Here is a tiny trained network, its code and every weight. The questions are about switching its units off for an input and a target symbol, where a switched-off unit gives its printed mean instead of its output.

import numpy as np


def w(rows, s, z=0):
    codes = np.array(rows[::2]) - 128.0
    scale = np.full(codes.shape[1], s)
    scale[-1] = z or s
    return codes * scale


def norm(h):
    return h / np.sqrt((h * h).mean(-1, keepdims=True) + 1e-5)


def f(y):
    return np.maximum(y, 0)


def softmax(a):
    e = np.exp(a - a.max(-1, keepdims=True))
    return e / e.sum(-1, keepdims=True)


def log_softmax(a):
    a = a - a.max(-1, keepdims=True)
    return a - np.log(np.exp(a).sum(-1, keepdims=True))


def net(x, mask):
    ids = ['ΓΘΛΨΩαβησ'.index(c) for c in x.split()]
    T = len(ids)
    res = E[ids] + P[:T]
    u = 0
    for l in range(3):
        q, k, v = (norm(res) @ M[l].T for M in (Q, K, V))
        z = softmax(np.where(np.tri(T) > 0, q @ k.T / 2**0.5, -1e9)) @ v
        res = res + np.where(mask[u], z, O[l][:, -1]) @ O[l][:, :-1]
        u += 1
        y = f(norm(res) @ A[l][:, :-1].T + A[l][:, -1])
        res = res + np.where(mask[u : u + 16], y, B[l][:, -1]) @ B[l][:, :-1]
        u += 16
    return log_softmax(norm(res)[-1] @ U[:, :-1].T + U[:, -1])


Q, K, V, O, A, B = {}, {}, {}, {}, {}, {}
E = w([
[104,209,70,220,76,53],'Γ',
[123,119,94,31,152,211],'Θ',
[81,211,182,87,193,103],'Λ',
[226,209,98,194,151,122],'Ψ',
[94,9,37,179,189,232],'Ω',
[104,119,179,148,18,228],'α',
[69,222,252,237,119,71],'β',
[137,69,100,114,115,31],'η',
[166,95,250,139,185,208],'σ',
],0.013)
P = w([
[210,86,254,109,60,86],'0',
[171,86,196,112,80,97],'1',
[136,99,159,141,140,128],'2',
[112,110,141,130,153,145],'3',
[87,106,122,136,178,151],'4',
[67,123,107,115,192,170],'5',
[48,130,84,117,208,176],'6',
[57,125,100,98,200,173],'7',
],0.0074)
Q[0] = w([
[228,104,49,130,89,18],'L0H1',
[201,254,15,201,137,144],'L0H1',
],0.033)
K[0] = w([
[185,124,59,111,142,3],'L0H1',
[81,209,56,164,204,128],'L0H1',
],0.04)
V[0] = w([
[85,162,106,102,45,142],'L0H1',
[255,107,191,110,150,81],'L0H1',
],0.0072)
O[0] = w([
[58,157,138,189,98,180,135],'L0H1',
[192,200,99,60,252,116,249],'L0H1',
],0.004,0.0014)
A[0] = w([
[121,51,95,80,125,19,61],'L0N1',
[95,180,94,102,138,153,188],'L0N2',
[159,140,118,62,118,107,124],'L0N3',
[159,59,91,112,92,205,255],'L0N4',
[173,224,54,129,138,172,36],'L0N5',
[197,109,182,147,168,179,137],'L0N6',
[147,142,208,157,194,108,130],'L0N7',
[140,152,88,182,150,143,121],'L0N8',
[183,166,168,166,53,2,178],'L0N9',
[63,154,140,113,130,192,143],'L0N10',
[152,178,101,94,161,143,170],'L0N11',
[71,137,154,172,82,158,172],'L0N12',
[111,128,165,35,156,152,148],'L0N13',
[159,93,221,158,91,146,80],'L0N14',
[85,174,84,149,60,110,5],'L0N15',
[89,145,143,110,166,95,79],'L0N16',
],0.021,0.0052)
B[0] = w([
[154,57,142,173,47,23,174],'L0N1',
[113,158,166,119,154,93,177],'L0N2',
[88,107,96,105,127,83,166],'L0N3',
[29,146,38,125,186,103,198],'L0N4',
[115,145,172,229,80,62,172],'L0N5',
[127,27,114,179,176,155,210],'L0N6',
[158,73,233,111,134,159,211],'L0N7',
[130,116,95,182,148,95,175],'L0N8',
[21,137,255,91,74,75,247],'L0N9',
[68,147,149,108,121,167,193],'L0N10',
[114,148,179,128,143,75,189],'L0N11',
[75,187,94,95,105,159,221],'L0N12',
[154,115,197,68,200,127,210],'L0N13',
[133,77,117,158,57,199,180],'L0N14',
[78,146,185,68,212,73,193],'L0N15',
[170,169,125,111,153,125,155],'L0N16',
],0.032,0.015)
Q[1] = w([
[70,111,155,103,178,166],'L1H1',
[5,22,202,179,147,97],'L1H1',
],0.027)
K[1] = w([
[175,161,130,189,168,74],'L1H1',
[251,56,146,239,62,36],'L1H1',
],0.028)
V[1] = w([
[61,103,189,153,167,245],'L1H1',
[122,28,99,4,90,159],'L1H1',
],0.027)
O[1] = w([
[131,231,102,149,156,213,253],'L1H1',
[153,144,79,2,95,114,159],'L1H1',
],0.018,0.0038)
A[1] = w([
[145,172,121,92,62,142,69],'L1N1',
[145,192,88,83,85,145,136],'L1N2',
[177,112,99,113,121,105,1],'L1N3',
[151,187,140,166,90,48,74],'L1N4',
[143,115,65,94,171,86,125],'L1N5',
[175,111,114,111,113,105,138],'L1N6',
[169,106,103,100,112,106,122],'L1N7',
[130,128,72,184,150,133,66],'L1N8',
[181,122,112,131,159,148,92],'L1N9',
[119,137,69,123,78,198,55],'L1N10',
[183,175,108,120,151,142,30],'L1N11',
[151,153,149,222,144,115,15],'L1N12',
[132,110,87,99,129,117,84],'L1N13',
[190,143,141,132,135,98,107],'L1N14',
[171,166,118,176,123,73,109],'L1N15',
[135,129,4,181,150,121,66],'L1N16',
],0.027,0.0023)
B[1] = w([
[78,187,151,165,109,89,159],'L1N1',
[16,124,240,115,132,120,170],'L1N2',
[72,130,141,76,157,61,140],'L1N3',
[51,100,122,100,204,183,254],'L1N4',
[143,190,74,116,133,58,186],'L1N5',
[77,159,116,114,145,88,154],'L1N6',
[81,142,143,73,167,69,152],'L1N7',
[138,179,143,104,109,73,156],'L1N8',
[148,162,178,81,140,179,151],'L1N9',
[68,88,62,183,71,116,188],'L1N10',
[102,112,88,182,94,83,137],'L1N11',
[80,216,179,134,164,147,202],'L1N12',
[139,158,135,188,152,123,149],'L1N13',
[98,134,192,112,138,64,151],'L1N14',
[29,145,170,113,179,185,174],'L1N15',
[195,203,155,198,51,3,171],'L1N16',
],0.032,0.0074)
Q[2] = w([
[160,30,100,129,142,190],'L2H1',
[253,108,73,143,93,129],'L2H1',
],0.041)
K[2] = w([
[79,183,92,130,143,43],'L2H1',
[149,148,97,139,2,48],'L2H1',
],0.036)
V[2] = w([
[190,70,144,169,158,151],'L2H1',
[191,255,201,123,158,83],'L2H1',
],0.029)
O[2] = w([
[161,21,197,140,134,187,160],'L2H1',
[147,252,209,85,177,54,253],'L2H1',
],0.013,0.005)
A[2] = w([
[86,117,123,127,139,100,99],'L2N1',
[143,129,128,116,109,119,96],'L2N2',
[118,116,150,165,128,137,72],'L2N3',
[142,67,102,132,136,122,74],'L2N4',
[139,177,198,103,48,119,156],'L2N5',
[151,129,77,90,174,146,106],'L2N6',
[100,92,159,92,136,172,123],'L2N7',
[156,115,78,80,152,112,5],'L2N8',
[122,180,90,129,138,133,62],'L2N9',
[157,130,89,107,133,184,94],'L2N10',
[148,95,197,133,55,164,149],'L2N11',
[152,87,145,106,136,195,177],'L2N12',
[150,3,100,75,89,45,53],'L2N13',
[144,145,174,174,56,113,95],'L2N14',
[115,72,148,205,137,67,123],'L2N15',
[56,121,27,112,68,220,3],'L2N16',
],0.029,0.0044)
B[2] = w([
[149,115,128,110,145,155,238],'L2N1',
[117,129,128,131,129,145,130],'L2N2',
[116,130,138,154,139,143,163],'L2N3',
[160,170,142,99,105,128,146],'L2N4',
[209,134,67,151,125,145,238],'L2N5',
[105,102,128,149,141,176,148],'L2N6',
[157,145,97,166,82,105,247],'L2N7',
[99,116,124,136,171,161,136],'L2N8',
[158,149,115,109,151,124,156],'L2N9',
[122,124,139,89,102,171,139],'L2N10',
[155,119,61,163,139,133,196],'L2N11',
[53,151,160,83,127,101,181],'L2N12',
[141,107,80,3,102,67,221],'L2N13',
[150,116,103,108,126,188,168],'L2N14',
[82,79,178,181,143,107,236],'L2N15',
[22,156,51,114,101,146,185],'L2N16',
],0.057,0.014)
U = w([
[99,205,201,97,58,111,97],'Γ',
[132,125,74,100,249,142,126],'Θ',
[233,161,181,110,151,117,117],'Λ',
[110,84,175,213,126,137,149],'Ψ',
[149,176,74,195,134,38,70],'Ω',
[54,136,62,131,88,169,109],'α',
[195,146,103,145,101,174,255],'β',
[140,60,118,94,84,75,164],'η',
[114,77,175,57,118,246,74],'σ',
],0.011,0.0055)

Each question gives the input, a string of symbols that net reads in full, and the target symbol t.
The units are the heads (2 rows each of Q, K, V and O) and the neurons (one row each of A and B). Each row of codes is followed by its name. A weight is (code - 128) times the scale printed after its matrix; where a second scale follows, it is the last column's (O, A, B and U).
mask holds one flag per unit, layer by layer, with each layer's heads first. A switched-off unit (its flag False) gives its mean, the last column of its rows in O or B, instead of its output. The means were averaged over made-up inputs and are rounded, as every weight is.
A unit's drop is (log p(t) with every unit on - log p(t) with that unit switched off) / (log p(t) with every unit on - log p(t) with every unit switched off).
The circuit of an input: a set's keep is (log p(t) with only the set's units on - log p(t) with every unit switched off) / (log p(t) with every unit on - log p(t) with every unit switched off). Starting from the 12 units with the biggest drops (on a tie, the unit counted first), units are removed one at a time, each time the one whose removal leaves the highest keep (on an exact tie, the one counted first), for as long as the keep stays at least 0.8.
units of the circuit, in order: the units of the circuit, biggest drop first
top k neurons: the k neurons with the biggest drops, biggest first
k most important neurons of layer l: the k neurons of layer l with the biggest drops, biggest first
drop when u is switched off: that unit's drop, to one decimal
input Γ σ β σ η, target η: units of the circuit, in order -> [L0N1; L2N13]
input Γ Γ Ψ σ Γ Γ Ω, target Ψ: units of the circuit, in order -> [L1H1; L0N5; L2N13]
input Ω Γ Θ Γ β Θ Θ, target Θ: units of the circuit, in order -> [L0N9]
input Λ Ψ η Ψ σ Θ, target Ψ: units of the circuit, in order -> [L0N5; L1H1; L2N13]
input Γ β σ Θ Θ η Γ Θ, target η: 3 most important neurons of layer 0 -> [L0N1; L0N6; L0N15]
input η σ β, target η: top 3 neurons -> [L0N1; L2N13; L2N12]
input Λ β Γ η Γ σ, target η: top 3 neurons -> [L0N1; L2N13; L2N7]
input β σ Γ, target Γ: top 2 neurons -> [L0N15; L0N9]
input Θ β Θ Λ σ, target σ: top 2 neurons -> [L0N6; L0N9]
input Γ Γ η σ, target η: 3 most important neurons of layer 2 -> [L2N13; L2N7; L2N11]
input Γ Γ α Γ β Γ β σ, target α: 2 most important neurons of layer 2 -> [L2N16; L2N7]
input Γ Γ β, target β: top 2 neurons -> [L2N5; L0N9]
input Ω σ Λ, target Λ: 3 most important neurons of layer 0 -> [L0N13; L0N4; L0N7]
input Γ σ β Θ η Λ, target η: top 3 neurons -> [L0N1; L2N13; L0N6]
input η Γ Ψ, target Ψ: most important neuron of layer 0 -> [L0N5]
input Λ Γ β σ, target σ: top 2 neurons -> [L0N9; L0N6]
input β β Ψ α η Ψ Θ σ, target Ψ: 2 most important neurons of layer 0 -> [L0N9; L0N5]
input Γ σ Θ Γ σ Ω, target Ω: top 3 neurons -> [L1N16; L0N9; L0N12]
input Γ Ψ η Ω, target Ω: 2 most important neurons of layer 0 -> [L0N9; L0N4]
input Ψ Ω σ Γ Λ, target Ψ: top 3 neurons -> [L0N5; L2N13; L0N14]
input Ω α σ, target α: top 2 neurons -> [L2N16; L1N10]
input Γ Ω Θ σ η Γ, target η: most important neuron of layer 1 -> [L1N12]
input Γ Θ Ψ σ Γ η Γ β, target η: drop when L2N10 is switched off -> 0.0
input α β σ η η Θ Θ, target η: drop when L0N1 is switched off -> 2.4
input β η Γ α, target α: drop when L0N14 is switched off -> 0.1
input Ω Ω α Ψ Γ Γ Θ η, target η: drop when L2N13 is switched off -> 0.2
